[[ 55 -56  -8 -28   6 -14 -11]
 [ 11  22  11 -51   6  67  10]
 [  7 -43  13 -34  13  -6  10]] yields 13

[[-36   0 -16  -5  -4  18]
 [-33   5  78   5   4 -53]
 [  1  38  21  13  12  13]] yields 21

[[-59  22 -14  45]
 [-38  38   9 -71]
 [-36 -24  47  20]] yields 47

[[ 28 -10 -78  -7  -6  49  -6]
 [-16   4 -42  -4  -3  39  -3]
 [ -3  11  12   4   4   0   3]] yields 12

[[ 75 -27 -20 -28]
 [-76  33 -43  -4]
 [ 62  -1 -11  22]] yields -11

[[ 56 -13  30 -51]
 [-17  -4  -7 -17]
 [-16 -23  16 -23]] yields 16

[[-47  -8 -63 -10]
 [ -8 -21 -17 -10]
 [-22 -19 -16 -10]] yields -16
---
((-136, 366, 555, 228, 657, 232), (-759, 456, 207, -41, 785, 238), (216, 725, 668, 151, -400, 80)) value -136
((151, 51, 62, 127, 29, 143), (47, 41, 149, 161, 105, 147), (160, 107, 106, 191, 146, 53)) value 151
((559, 608, 545, 669), (510, 140, 792, 880), (614, 548, 508, 541)) value 559
((5, 5, 29, 36), (-20, 3, 13, 15), (1, 5, -20, -29)) value 5
((171, 148, 151, 168, 199, 209), (47, 208, 69, 92, 220, 53), (139, 214, 196, 197, 119, 47)) value 171
((-13, -26, -13, -27, -14), (-20, 10, -6, 25, 6), (2, 6, 3, 13, 0)) value -13
---
Q: [[2583, 2230, 8759, 3455], [7297, 3380, 5995, 2171], [2335, 2565, 5774, 4804]]
A: 2583
Q: [[154, 115, 57, 56, 168, 180, 49], [188, 146, 173, 80, 186, 134, 134], [127, 204, 67, 147, 170, 187, 50]]
A: 154
Q: [[2291, 5038, 1905, 6125, 8704], [2329, 4683, 2912, 6125, 8704], [2440, 4683, 2912, 6152, 8698]]
A: 2291
Q: [[-24, -28, -29, -11, -1, -22], [-11, -7, 21, 21, -14, 26], [-1, 0, -21, -28, 11, -30]]
A: -24
Q: [[5500, 5214, 3150, 7937, 4464, 4855, 4462], [6516, 4594, 5286, 6108, 5027, 5669, 3228], [5027, 6643, 6588, 4640, 5144, 5556, 5070]]
A: 5500
Q: [[46, 48, 44, 75, 39], [49, 38, 39, 61, 45], [52, 51, 23, 73, 64]]
A: 46
---
[[ -2 -34  25 -10  18  -2   7 -39  14   1 -17]
 [-24 -66 -13   0  -1 -17 -15  23   6   6   7]
 [ 22  31  50  -8 -20  10  20   4   0 -10  30]
 [  9  53  14  -7  10  24  57 -20  10  -3  -5]
 [ -9  34  19   0   6  14 -30  40   9  -7   8]
 [ -2 -13 -31  -5   2 -25 -16 -47 -10  -6 -12]
 [ 27  33  48  11  43  43 -46   3  -2 -20  47]
 [-13  14 -46   4 -29  21  12  10   3  18 -14]]
-13

[[ 15  -1  21   2 -28  40 -17  -4 -16 -55  -7 -37 -10 -15  20]
 [ 26  -6  -1  18 -41  42   2  16 -14 -38  -2 -20  20  19  -7]
 [  0  20   8 -14  13 -31  15   8  21  47   9   1  26  -6 -34]
 [ 18   4   1   7 -23  15  10  16   0  -4   3 -11  27  13 -21]
 [ 15  -9   8  11 -31  44 -14   0 -19 -56  -7 -25  -9   0  20]]
15

[[  4  -3  11  27   4   7   2  -9  -8]
 [ 10   6  -2  13   1  27   5  26  -4]
 [ -2   7   1 -16   2 -33  16 -13 -12]
 [ 25  31  10  21  10 -12  57  22 -52]
 [ 14  11  -5  12   0  38   8  42  -5]
 [ 31  36  11  28  11  -1  64  35 -59]
 [ 11  23   0 -14   4 -31  42   9 -32]
 [-11 -10   7  -2   1 -27  -7 -36   3]
 [-10  -2 -16 -39  -7  -7 -13   6  21]
 [ 15   8  21  47   9   1  26  -7 -34]]
15

[[-15 -32  39 -34   2  52   4 -42 -24 -49  43  22  53  32]
 [-37 -19 -27  55  19  55 -46   0  41  58  31 -57 -19  46]
 [-38 -54   3  55  32 -55   6  46  -5  59 -30 -51   6   3]
 [ -2 -40 -27  -9  26 -31  38  37   6  28  -4 -33   8  39]
 [-22 -22  43 -52   5 -10 -31  55 -26 -52  43  48  35 -53]]
-22

[[ 40   2 -29  11   0  28 -39  10 -23 -12  -8  -5  18 -11  19  31]
 [ 36  22 -39   8 -19  35   3 -29 -23  23  23  18  11   9  29  12]
 [ 28  -6 -24  30 -26   9 -29  -4  -9   0   8 -16 -11   5   8  44]
 [ 22 -57 -24 -20  -9   6 -39 -39  12  19  17   3 -39  -5  11   3]
 [ 17  24 -45  -5 -35  18 -22 -18   6   2   0 -11   5   2  -4  14]]
17

[[10 55  2  1 72 -1 -1  4  4 26 -1]
 [-1 -1 37  3  5  4 32  2 42  0  7]
 [ 1 17 -1  0 31 -3  0 -1 -5 14 -3]
 [ 6 43 -1 -5 38 16  6 -5 -2 23 -1]
 [ 2 46  2  0 48 20  1  3  0 32  4]]
2

[[-47  49  62  25 -68  27  11  69  -1]
 [-45  53 -13  66  -8  43  60 -49  13]
 [ 58  45 -34  54 -32  45 -27 -11  -9]
 [ 54 -41 -26  46  50 -61 -23 -13   8]
 [ 41 -51  30  46 -30  57 -61 -21 -21]
 [  0  42 -21 -49  42  35  -5   6 -50]
 [ 63  -8   3  11  51 -60  23 -28 -48]
 [-36 -64  39 -63  66 -16  41 -58  18]
 [-30 -69 -56  48 -62  69 -53  57 -23]
 [ 41 -32 -36 -12 -25 -52  18 -25 -29]]
41
---
-68, 5, 6, 25, 7, -9 | 5
-4, 56, -62, 22, -5, -12 | 56
54, 36, 58, 12, -11, -20 | 36
-11, -6, -67, 14, 54, -60 | -6
11, 38, 8, 20, -65, -8 | 38
-6, 57, 21, 36, 12, -18 | 57
-60, -44, 69, -54, 29, -8 | -44
64, -2, -14, -43, 74, -59 | -2
5, 49, -24, -36, 20, 66 | 49
-7, -15, 18, -37, -68, 16 | -15
---
[70 98 81 71 85 18  2] value 18
[1986 5679 8175 4056] value 8175
[-738 -310  526 -197 -440 -304] value -440
[ 25 163 227 232] value 227
[138 233 161 230  63 219 114] value 219
[154 192 190  66  53 132 210] value 132
[7 5 1 4 3 3] value 3
[88 80 11  0 32  7] value 32
---
-12, -18, -30, 56, 28 -> 56, 28

-10, 53, 3, -38, -61 -> 53, 3

13, 0, -14, 71, 15, 9, -42 -> 71, 15

17, 7, 62, -1 -> 62, 17

-3, 2, -72, 68, 4, -5, -42 -> 68, 4

24, 36, 78, 50, -7, 62
16, 23, 56, 50, -18, 50
-> 78, 62

63, -12, -6, -60, 11 -> 63, 11
---
-24, -59, -11, 38: 38
57, -12, 3, -26, 13: 13
-51, 0, -58, 3, -70, -72, -11: -11
-48, -53, -53, -62: -62
-21, 44, -52, 56, 15, -34, 23: 23
39, -7, -34, 52, 59, 67: 67
55, 69, -15, 39: 39
-32, -5, -9, 14, 62, -43, 25: 25
51, 26, -6, 11, 30, 78: 78
25, 11, -64, -14: -14
